Here is a tiny trained network, its code and every weight. The questions are about switching its units off for an input and a class, where a switched-off unit gives its printed mean instead of its output.

import numpy as np


def w(rows, s, z=0):
    codes = np.array(rows[::2]) - 128.0
    scale = np.full(codes.shape[1], s)
    scale[-1] = z or s
    return codes * scale


def f(y):
    return y / 2 * (1 + np.tanh(0.7978845608 * (y + 0.044715 * y**3)))


def log_softmax(a):
    a = a - a.max(-1, keepdims=True)
    return a - np.log(np.exp(a).sum(-1, keepdims=True))


def net(x, mask):
    res = np.array(x, float).reshape(1, 3) / 4 @ E
    y = f(res @ A[0][:, :-1].T + A[0][:, -1])
    res = res + np.where(mask, y, B[0][:, -1]) @ B[0][:, :-1]
    return log_softmax(res[-1] @ U[:, :-1].T + U[:, -1])


A, B = {}, {}
E = w([
[143,179,143,99,95,245,214,254,82,93],'x0',
[101,182,73,169,198,10,178,209,152,186],'x1',
[207,235,156,208,24,7,98,62,62,165],'x2',
],0.011)
A[0] = w([
[215,106,166,153,115,138,72,38,127,89,175],'N0',
[125,101,124,72,57,174,177,158,106,115,255],'N1',
[103,156,155,142,95,222,196,171,114,80,125],'N2',
[42,79,81,107,233,119,132,56,214,175,199],'N3',
[170,136,86,81,110,168,196,254,98,116,199],'N4',
[97,56,105,107,201,103,107,107,204,161,155],'N5',
[143,196,102,242,189,51,159,174,74,232,161],'N6',
[139,105,176,148,104,165,40,49,65,138,192],'N7',
[194,184,133,118,75,117,180,121,49,170,207],'N8',
[190,70,131,75,102,117,90,85,75,140,189],'N9',
],0.0089,0.0034)
B[0] = w([
[135,166,91,201,128,169,84,149,130,88,210],'N0',
[92,143,84,133,170,201,154,171,88,176,205],'N1',
[104,125,107,99,131,189,134,185,109,182,219],'N2',
[119,33,76,97,206,98,63,146,134,116,232],'N3',
[140,108,132,72,124,117,176,212,105,150,232],'N4',
[153,36,171,104,177,148,91,76,145,83,206],'N5',
[198,193,190,72,84,53,118,163,230,168,255],'N6',
[142,141,34,219,113,145,131,106,104,92,210],'N7',
[74,224,120,134,98,148,119,114,10,176,209],'N8',
[121,131,139,194,155,158,117,115,131,95,180],'N9',
],0.011,0.017)
U = w([
[153,195,186,109,56,81,158,114,115,160,33],'0',
[59,37,120,101,164,145,91,83,83,116,142],'1',
[102,129,133,93,98,187,218,180,62,154,253],'2',
[195,94,141,115,126,84,92,153,194,131,92],'3',
[121,170,104,246,105,175,118,98,69,103,147],'4',
],0.011,0.0012)

Each question gives the input, the list of numbers given to net, and the class t.
The units are the neurons (one row each of A and B). Each row of codes is followed by its name. A weight is (code - 128) times the scale printed after its matrix; where a second scale follows, it is the last column's (A, B and U).
mask holds one flag per neuron, in row order. A switched-off neuron (its flag False) gives its mean, the last column of its row in B, instead of its output. The means were averaged over made-up inputs and are rounded, as every weight is.
A unit's drop is (log p(t) with every unit on - log p(t) with that unit switched off) / (log p(t) with every unit on - log p(t) with every unit switched off).
The circuit of an input: a set's keep is (log p(t) with only the set's units on - log p(t) with every unit switched off) / (log p(t) with every unit on - log p(t) with every unit switched off). Starting from all 10 units, units are removed one at a time, each time the one whose removal leaves the highest keep (on an exact tie, the one counted first), for as long as the keep stays at least 0.8.
circuit, biggest first: the units of the circuit, biggest drop first
unit that matters most: the unit with the biggest drop
top k neurons: the k neurons with the biggest drops, biggest first
drop of u: that unit's drop, to one decimal
input [8,8,3], class 0: circuit, biggest first	(N6)
input [-1,7,2], class 0: circuit, biggest first	(N3 N6)
input [3,8,-2], class 3: top 2 neurons	(N6 N8)
input [2,4,-1], class 3: top 2 neurons	(N8 N1)
input [-8,0,7], class 4: top 2 neurons	(N0 N7)
input [1,0,-5], class 1: top 4 neurons	(N6 N3 N8 N5)
input [0,1,-1], class 1: top 2 neurons	(N6 N4)
input [2,2,-8], class 1: top 2 neurons	(N3 N5)
input [-8,-1,3], class 4: top 2 neurons	(N7 N0)
input [2,5,-3], class 3: top 2 neurons	(N8 N1)
input [-3,2,-2], class 1: top 2 neurons	(N6 N3)
input [2,0,6], class 0: drop of N6	0.7
input [1,1,6], class 0: drop of N6	0.2
input [-5,3,7], class 0: drop of N6	4.0
input [-2,-3,-1], class 4: drop of N7	0.1
input [-7,8,7], class 0: unit that matters most	N8
input [6,-1,8], class 0: top 2 neurons	(N6 N3)
